Here is a tiny trained network, its code and every weight. The questions are about switching its units off for an input and a class, where a switched-off unit gives its printed mean instead of its output.

import numpy as np


def w(rows, s, z=0):
    codes = np.array(rows[::2]) - 128.0
    scale = np.full(codes.shape[1], s)
    scale[-1] = z or s
    return codes * scale


def norm(h):
    return h / np.sqrt((h * h).mean(-1, keepdims=True) + 1e-5)


def f(y):
    return np.maximum(y, 0)


def log_softmax(a):
    a = a - a.max(-1, keepdims=True)
    return a - np.log(np.exp(a).sum(-1, keepdims=True))


def net(x, mask):
    res = np.array(x, float).reshape(1, 2) / 4 @ E
    u = 0
    for l in range(4):
        y = f(norm(res) @ A[l][:, :-1].T + A[l][:, -1])
        res = res + np.where(mask[u : u + 8], y, B[l][:, -1]) @ B[l][:, :-1]
        u += 8
    return log_softmax(norm(res)[-1] @ U[:, :-1].T + U[:, -1])


A, B = {}, {}
E = w([
[69,118,174],'x0',
[99,254,94],'x1',
],0.0099)
A[0] = w([
[158,90,166,118],'L0N0',
[90,115,140,217],'L0N1',
[161,217,84,203],'L0N2',
[170,57,171,46],'L0N3',
[244,87,69,134],'L0N4',
[164,161,172,98],'L0N5',
[254,119,106,106],'L0N6',
[196,126,60,1],'L0N7',
],0.0093,0.0039)
B[0] = w([
[188,60,90,169],'L0N0',
[147,98,170,189],'L0N1',
[133,79,160,254],'L0N2',
[169,83,140,179],'L0N3',
[153,105,196,211],'L0N4',
[123,113,135,132],'L0N5',
[115,117,255,192],'L0N6',
[78,204,201,156],'L0N7',
],0.0087,0.0064)
A[1] = w([
[136,139,173,68],'L1N0',
[93,152,118,156],'L1N1',
[102,198,81,209],'L1N2',
[210,187,132,147],'L1N3',
[227,91,98,152],'L1N4',
[143,112,213,165],'L1N5',
[209,150,90,253],'L1N6',
[84,253,87,231],'L1N7',
],0.011,0.0026)
B[1] = w([
[70,126,100,164],'L1N0',
[164,45,124,156],'L1N1',
[180,72,153,179],'L1N2',
[136,154,209,170],'L1N3',
[155,201,175,173],'L1N4',
[19,149,97,254],'L1N5',
[18,197,254,157],'L1N6',
[231,64,159,226],'L1N7',
],0.0075,0.0077)
A[2] = w([
[53,82,152,129],'L2N0',
[211,69,23,1],'L2N1',
[227,169,1,31],'L2N2',
[51,98,208,117],'L2N3',
[48,104,160,107],'L2N4',
[85,119,166,168],'L2N5',
[150,62,89,133],'L2N6',
[183,196,131,155],'L2N7',
],0.0093,0.0061)
B[2] = w([
[146,192,71,209],'L2N0',
[254,47,214,128],'L2N1',
[5,203,206,128],'L2N2',
[120,169,91,254],'L2N3',
[99,251,91,194],'L2N4',
[111,157,62,219],'L2N5',
[211,143,182,152],'L2N6',
[197,44,235,147],'L2N7',
],0.0069,0.008)
A[3] = w([
[175,164,73,41],'L3N0',
[86,44,133,121],'L3N1',
[54,138,204,196],'L3N2',
[38,152,142,160],'L3N3',
[211,160,87,4],'L3N4',
[49,149,75,145],'L3N5',
[172,58,1,1],'L3N6',
[196,30,126,148],'L3N7',
],0.0094,0.0061)
B[3] = w([
[92,181,144,129],'L3N0',
[186,184,141,159],'L3N1',
[97,216,90,253],'L3N2',
[78,255,140,210],'L3N3',
[187,193,163,128],'L3N4',
[72,154,247,193],'L3N5',
[75,175,53,128],'L3N6',
[167,70,175,222],'L3N7',
],0.0087,0.007)
U = w([
[200,49,189,255],'0',
[68,191,148,255],'1',
[46,196,81,125],'2',
[104,69,55,1],'3',
[112,71,56,1],'4',
[104,82,90,1],'5',
[131,67,9,1],'6',
[131,95,34,1],'7',
],0.013,0.0061)

Each question gives the input, the list of numbers given to net, and the class t.
The units are the neurons (one row each of A and B). Each row of codes is followed by its name. A weight is (code - 128) times the scale printed after its matrix; where a second scale follows, it is the last column's (A, B and U).
mask holds one flag per neuron, layer by layer. A switched-off neuron (its flag False) gives its mean, the last column of its row in B, instead of its output. The means were averaged over made-up inputs and are rounded, as every weight is.
A unit's drop is (log p(t) with every unit on - log p(t) with that unit switched off) / (log p(t) with every unit on - log p(t) with every unit switched off).
top k neurons: the k neurons with the biggest drops, biggest first
k most important neurons of layer l: the k neurons of layer l with the biggest drops, biggest first
drop of u: that unit's drop, to one decimal
input [3,-3], class 2: top 2 neurons	L1N7, L1N2
input [1,-2], class 2: top 2 neurons	L1N7, L1N6
input [-8,-6], class 1: 3 most important neurons of layer 1	L1N7, L1N6, L1N5
input [-2,4], class 0: top 2 neurons	L0N6, L0N4
input [-3,-3], class 2: top 2 neurons	L1N7, L1N5
input [-7,-4], class 1: top 3 neurons	L1N7, L1N5, L0N7
input [-7,-5], class 1: top 2 neurons	L1N7, L1N5
input [-6,-3], class 1: top 3 neurons	L1N7, L1N5, L0N4
input [-4,6], class 0: top neuron	L1N7
input [-1,4], class 0: drop of L0N6	1.3
input [3,-1], class 2: drop of L1N7	0.2
input [0,4], class 0: drop of L0N4	1.4
